Below is a small trained network, with its code and all its weights. Each question gives an input and a class and asks what happens when units are switched off, that is, made to give their printed mean instead of their output.

import numpy as np


def w(rows, s, z=0):
    codes = np.array(rows[::2]) - 128.0
    scale = np.full(codes.shape[1], s)
    scale[-1] = z or s
    return codes * scale


def f(y):
    return np.maximum(y, 0)


def log_softmax(a):
    a = a - a.max(-1, keepdims=True)
    return a - np.log(np.exp(a).sum(-1, keepdims=True))


def net(x, mask):
    res = np.array(x, float).reshape(1, 3) / 4 @ E
    y = f(res @ A[0][:, :-1].T + A[0][:, -1])
    res = res + np.where(mask, y, B[0][:, -1]) @ B[0][:, :-1]
    return log_softmax(res[-1] @ U[:, :-1].T + U[:, -1])


A, B = {}, {}
E = w([
[187,154,89,23,91,62,85,160,104,98],'x0',
[147,116,2,137,188,100,155,68,96,120],'x1',
[154,200,129,151,124,99,74,49,204,210],'x2',
],0.012)
A[0] = w([
[176,152,142,58,111,42,64,165,73,117,53],'N1',
[107,71,128,128,122,159,188,204,71,67,92],'N2',
[111,92,110,152,119,102,157,159,49,90,145],'N3',
[84,109,168,150,170,110,131,67,125,112,184],'N4',
[149,130,135,144,150,146,105,136,101,136,116],'N5',
[105,147,223,110,50,152,93,192,150,126,103],'N6',
[151,140,80,162,159,85,175,117,114,89,86],'N7',
[184,135,104,60,37,59,89,171,98,105,92],'N8',
[140,71,127,123,161,165,144,222,74,80,86],'N9',
[177,134,110,37,105,71,91,149,116,95,150],'N10',
[121,120,67,113,212,113,160,108,99,138,122],'N11',
[54,62,179,202,162,202,172,92,150,143,82],'N12',
[137,130,122,137,114,127,129,126,99,128,255],'N13',
[74,131,129,176,139,145,140,137,114,159,202],'N14',
[101,99,151,87,178,144,142,182,70,68,105],'N15',
[151,105,32,138,241,91,152,50,89,111,114],'N16',
[122,168,226,133,63,150,99,191,178,168,87],'N17',
[149,120,47,145,186,105,143,56,107,164,100],'N18',
[95,108,255,108,66,136,93,156,161,135,123],'N19',
[32,97,148,220,187,180,167,125,158,162,67],'N20',
[167,186,140,196,122,129,91,64,220,198,94],'N21',
[104,45,152,89,115,166,160,177,62,52,118],'N22',
[167,175,151,119,127,65,48,67,192,187,100],'N23',
[163,206,132,116,95,69,93,86,179,170,122],'N24',
],0.0086,0.015)
B[0] = w([
[127,164,29,129,162,165,204,145,141,120,180],'N1',
[194,89,157,162,169,107,123,76,113,177,196],'N2',
[159,105,203,147,139,114,94,107,134,166,191],'N3',
[110,175,157,90,99,150,151,122,182,104,186],'N4',
[135,128,99,127,125,136,126,137,120,147,128],'N5',
[105,78,51,174,83,74,113,179,62,77,191],'N6',
[117,106,106,187,138,106,132,159,94,96,153],'N7',
[97,181,34,88,179,194,241,158,160,105,204],'N8',
[190,82,160,171,184,134,135,91,118,167,185],'N9',
[114,194,109,55,143,151,170,126,152,78,224],'N10',
[114,115,108,156,73,99,123,140,90,101,177],'N11',
[136,171,65,88,148,165,198,139,138,87,194],'N12',
[85,177,249,71,57,129,68,72,194,124,248],'N13',
[101,168,163,78,126,140,134,108,155,92,201],'N14',
[165,124,169,158,149,141,130,89,118,169,184],'N15',
[78,93,85,165,53,78,115,157,50,111,210],'N16',
[109,87,64,187,93,64,135,157,49,112,189],'N17',
[108,80,80,186,98,55,107,144,65,103,182],'N18',
[91,93,88,174,77,50,107,158,81,84,203],'N19',
[120,185,1,76,218,167,245,161,145,95,186],'N20',
[221,90,161,143,177,150,136,69,110,183,207],'N21',
[190,112,193,150,161,130,104,64,105,175,213],'N22',
[205,87,171,148,179,139,128,60,106,184,206],'N23',
[175,117,191,143,169,135,126,75,121,154,204],'N24',
],0.0094,0.016)
U = w([
[209,87,187,153,194,124,127,80,110,197,122],'0',
[88,80,89,178,24,53,124,147,67,85,105],'1',
[117,180,81,49,182,175,221,131,149,84,92],'2',
[76,170,247,34,15,125,58,97,190,110,251],'3',
[122,122,116,126,140,164,119,163,146,125,101],'4',
[107,102,126,133,155,124,88,135,145,141,108],'5',
[123,87,128,106,130,135,127,155,148,175,109],'6',
],0.013,0.012)

Each question gives the input, the list of numbers given to net, and the class t.
The units are the neurons (one row each of A and B). Each row of codes is followed by its name. A weight is (code - 128) times the scale printed after its matrix; where a second scale follows, it is the last column's (A, B and U).
mask holds one flag per neuron, in row order. A switched-off neuron (its flag False) gives its mean, the last column of its row in B, instead of its output. The means were averaged over made-up inputs and are rounded, as every weight is.
A unit's drop is (log p(t) with every unit on - log p(t) with that unit switched off) / (log p(t) with every unit on - log p(t) with every unit switched off).
The circuit of an input: a set's keep is (log p(t) with only the set's units on - log p(t) with every unit switched off) / (log p(t) with every unit on - log p(t) with every unit switched off). Starting from the 12 units with the biggest drops (on a tie, the unit counted first), units are removed one at a time, each time the one whose removal leaves the highest keep (on an exact tie, the one counted first), for as long as the keep stays at least 0.8.
units of the circuit, in order: the units of the circuit, biggest drop first
k most important neurons: the k neurons with the biggest drops, biggest first
drop of u: that unit's drop, to one decimal
input [-8,-5,-4], class 2: units of the circuit, in order : N20
input [1,-8,8], class 0: 2 most important neurons : N23, N21
input [4,5,4], class 1: 2 most important neurons : N16, N18
input [-2,8,-7], class 1: 4 most important neurons : N16, N11, N18, N21
input [8,2,7], class 2: 3 most important neurons : N8, N10, N1
input [7,-3,-8], class 0: 2 most important neurons : N22, N2
input [6,5,2], class 2: 4 most important neurons : N8, N10, N19, N6
input [-2,-5,-4], class 1: 4 most important neurons : N19, N6, N21, N23
input [-8,6,-5], class 2: 2 most important neurons : N20, N12
input [-5,1,-4], class 2: 4 most important neurons : N20, N12, N23, N21
input [5,7,-6], class 1: 2 most important neurons : N16, N11
input [4,1,-4], class 0: 2 most important neurons : N20, N22
input [2,4,3], class 1: 2 most important neurons : N18, N16
input [-3,8,-5], class 1: units of the circuit, in order : N16
input [-5,8,-7], class 1: 3 most important neurons : N16, N11, N18
input [4,-3,-2], class 2: 2 most important neurons : N8, N16
input [6,7,-8], class 0: drop of N22 : 0.2
input [3,-2,-3], class 3: drop of N23 : 0.5
input [-2,-3,3], class 3: drop of N9 : 0.2
input [-5,-3,2], class 2: drop of N10 : 0.0
input [5,-6,-1], class 1: units of the circuit, in order : N6
